Below are the code and all the weights of a small trained network. Each question names an input and a target symbol and asks about switching units off, where a switched-off unit gives its printed mean instead of its output.

import numpy as np


def w(rows, s, z=0):
    codes = np.array(rows[::2]) - 128.0
    scale = np.full(codes.shape[1], s)
    scale[-1] = z or s
    return codes * scale


def norm(h):
    return h / np.sqrt((h * h).mean(-1, keepdims=True) + 1e-5)


def f(y):
    return np.maximum(y, 0)


def softmax(a):
    e = np.exp(a - a.max(-1, keepdims=True))
    return e / e.sum(-1, keepdims=True)


def log_softmax(a):
    a = a - a.max(-1, keepdims=True)
    return a - np.log(np.exp(a).sum(-1, keepdims=True))


def net(x, mask):
    ids = ['βζηθλμπστψω'.index(c) for c in x.split()]
    T = len(ids)
    res = E[ids] + P[:T]
    u = 0
    for l in range(2):
        r = norm(res)
        for j in range(2):
            rows = slice(2 * j, 2 * j + 2)
            q, k, v = (r @ M[l][rows].T for M in (Q, K, V))
            z = softmax(np.where(np.tri(T) > 0, q @ k.T / 2**0.5, -1e9)) @ v
            o = O[l][rows]
            res = res + np.where(mask[u + j], z, o[:, -1]) @ o[:, :-1]
        u += 2
        y = f(norm(res) @ A[l][:, :-1].T + A[l][:, -1])
        res = res + np.where(mask[u : u + 4], y, B[l][:, -1]) @ B[l][:, :-1]
        u += 4
    return log_softmax(norm(res)[-1] @ U[:, :-1].T + U[:, -1])


Q, K, V, O, A, B = {}, {}, {}, {}, {}, {}
E = w([
[113,113,46,89],'β',
[134,152,41,196],'ζ',
[211,134,150,184],'η',
[169,138,58,159],'θ',
[133,211,156,72],'λ',
[177,66,42,127],'μ',
[171,31,151,152],'π',
[250,122,179,102],'σ',
[223,53,89,159],'τ',
[142,100,191,106],'ψ',
[19,110,228,13],'ω',
],0.016)
P = w([
[107,134,133,33],'0',
[254,186,76,93],'1',
[231,175,90,141],'2',
[184,185,120,109],'3',
[212,181,135,151],'4',
[127,222,158,142],'5',
[141,200,91,132],'6',
[189,174,160,117],'7',
[108,138,180,145],'8',
[180,178,192,96],'9',
[117,141,208,201],'10',
[201,197,119,124],'11',
[159,246,127,180],'12',
],0.0083)
Q[0] = w([
[142,254,107,107],'L0H1',
[161,154,133,56],'L0H1',
[92,238,189,10],'L0H2',
[253,93,82,112],'L0H2',
],0.0067)
K[0] = w([
[202,248,39,127],'L0H1',
[123,251,1,158],'L0H1',
[85,151,134,147],'L0H2',
[119,43,237,110],'L0H2',
],0.0068)
V[0] = w([
[82,96,80,139],'L0H1',
[150,150,150,145],'L0H1',
[59,252,113,102],'L0H2',
[63,68,98,140],'L0H2',
],0.011)
O[0] = w([
[108,29,157,58,55],'L0H1',
[170,97,201,163,161],'L0H1',
[205,166,111,45,18],'L0H2',
[16,2,129,92,2],'L0H2',
],0.0077,0.0058)
A[0] = w([
[70,141,2,197,255],'L0N1',
[36,54,73,243,10],'L0N2',
[199,136,54,218,210],'L0N3',
[132,126,26,183,215],'L0N4',
],0.0078,0.0024)
B[0] = w([
[228,134,207,111,180],'L0N1',
[84,158,158,59,147],'L0N2',
[71,122,255,57,244],'L0N3',
[100,84,213,138,186],'L0N4',
],0.0093,0.011)
Q[1] = w([
[59,111,153,177],'L1H1',
[103,101,65,8],'L1H1',
[155,132,194,137],'L1H2',
[175,181,230,103],'L1H2',
],0.011)
K[1] = w([
[156,75,181,169],'L1H1',
[146,111,150,201],'L1H1',
[127,145,48,183],'L1H2',
[85,10,22,144],'L1H2',
],0.011)
V[1] = w([
[55,117,87,86],'L1H1',
[188,189,1,167],'L1H1',
[172,211,184,231],'L1H2',
[183,175,92,37],'L1H2',
],0.012)
O[1] = w([
[107,116,61,97,70],'L1H1',
[122,153,2,62,2],'L1H1',
[207,191,124,205,121],'L1H2',
[155,143,119,25,152],'L1H2',
],0.0099,0.011)
A[1] = w([
[154,33,169,141,165],'L1N1',
[149,125,171,28,251],'L1N2',
[188,212,141,254,181],'L1N3',
[79,178,139,75,114],'L1N4',
],0.0082,0.0024)
B[1] = w([
[50,150,149,63,199],'L1N1',
[159,170,248,146,225],'L1N2',
[112,151,159,59,254],'L1N3',
[132,162,195,200,148],'L1N4',
],0.011,0.0081)
U = w([
[82,102,113,25,5],'β',
[140,112,159,107,221],'ζ',
[182,142,105,246,64],'η',
[123,132,146,147,184],'θ',
[136,197,119,80,128],'λ',
[63,70,123,130,80],'μ',
[38,102,141,246,197],'π',
[163,137,99,157,118],'σ',
[165,41,151,204,98],'τ',
[155,103,131,174,111],'ψ',
[66,135,98,82,166],'ω',
],0.013,0.0025)

Each question gives the input, a string of symbols that net reads in full, and the target symbol t.
The units are the heads (2 rows each of Q, K, V and O) and the neurons (one row each of A and B). Each row of codes is followed by its name. A weight is (code - 128) times the scale printed after its matrix; where a second scale follows, it is the last column's (O, A, B and U).
mask holds one flag per unit, layer by layer, with each layer's heads first. A switched-off unit (its flag False) gives its mean, the last column of its rows in O or B, instead of its output. The means were averaged over made-up inputs and are rounded, as every weight is.
A unit's drop is (log p(t) with every unit on - log p(t) with that unit switched off) / (log p(t) with every unit on - log p(t) with every unit switched off).
The circuit of an input: a set's keep is (log p(t) with only the set's units on - log p(t) with every unit switched off) / (log p(t) with every unit on - log p(t) with every unit switched off). Starting from all 12 units, units are removed one at a time, each time the one whose removal leaves the highest keep (on an exact tie, the one counted first), for as long as the keep stays at least 0.8.
units of the circuit, in order: the units of the circuit, biggest drop first
most important unit: the unit with the biggest drop
top k neurons: the k neurons with the biggest drops, biggest first
heads that matter: for each layer, one digit per head in row order, 1 if its drop is at least 0.15 and else 0, layers parted by /
drop when u is switched off: that unit's drop, to one decimal
input λ λ β η, target λ: units of the circuit, in order : (L0H2, L1H1, L1H2)
input λ τ β ζ ω λ ψ, target λ: units of the circuit, in order : (L0H2, L0N3, L1H1, L0N4)
input π β ω ψ η θ β θ η η, target π: units of the circuit, in order : (L1H2, L0H2, L0N1)
input λ σ ζ, target λ: units of the circuit, in order : (L1H1, L0H2, L0N3)
input π θ θ, target π: heads that matter : 01 / 01
input π θ μ, target π: most important unit : L0H2
input λ ζ λ ω σ θ σ σ τ λ η σ ω, target λ: units of the circuit, in order : (L0H2, L0N3, L1H1, L0N4)
input π θ ψ η, target π: units of the circuit, in order : (L0H2, L1H2)
input λ η θ, target λ: units of the circuit, in order : (L1H1, L0H2, L0N3)
input π η μ σ, target π: units of the circuit, in order : (L0H2, L1H2)
input λ ψ λ λ μ β λ λ μ ζ σ, target λ: top 3 neurons : (L0N3, L0N4, L0N1)
input λ σ τ ψ ψ, target λ: top 4 neurons : (L0N3, L0N4, L0N1, L1N3)
input λ η λ β λ μ ζ θ, target λ: drop when L0H2 is switched off : 0.7
input λ θ ψ η, target λ: most important unit : L1H1
input π θ π τ ω β θ λ σ η μ β π, target π: drop when L1H2 is switched off : 0.5
input π λ σ τ, target π: drop when L0H2 is switched off : 0.7
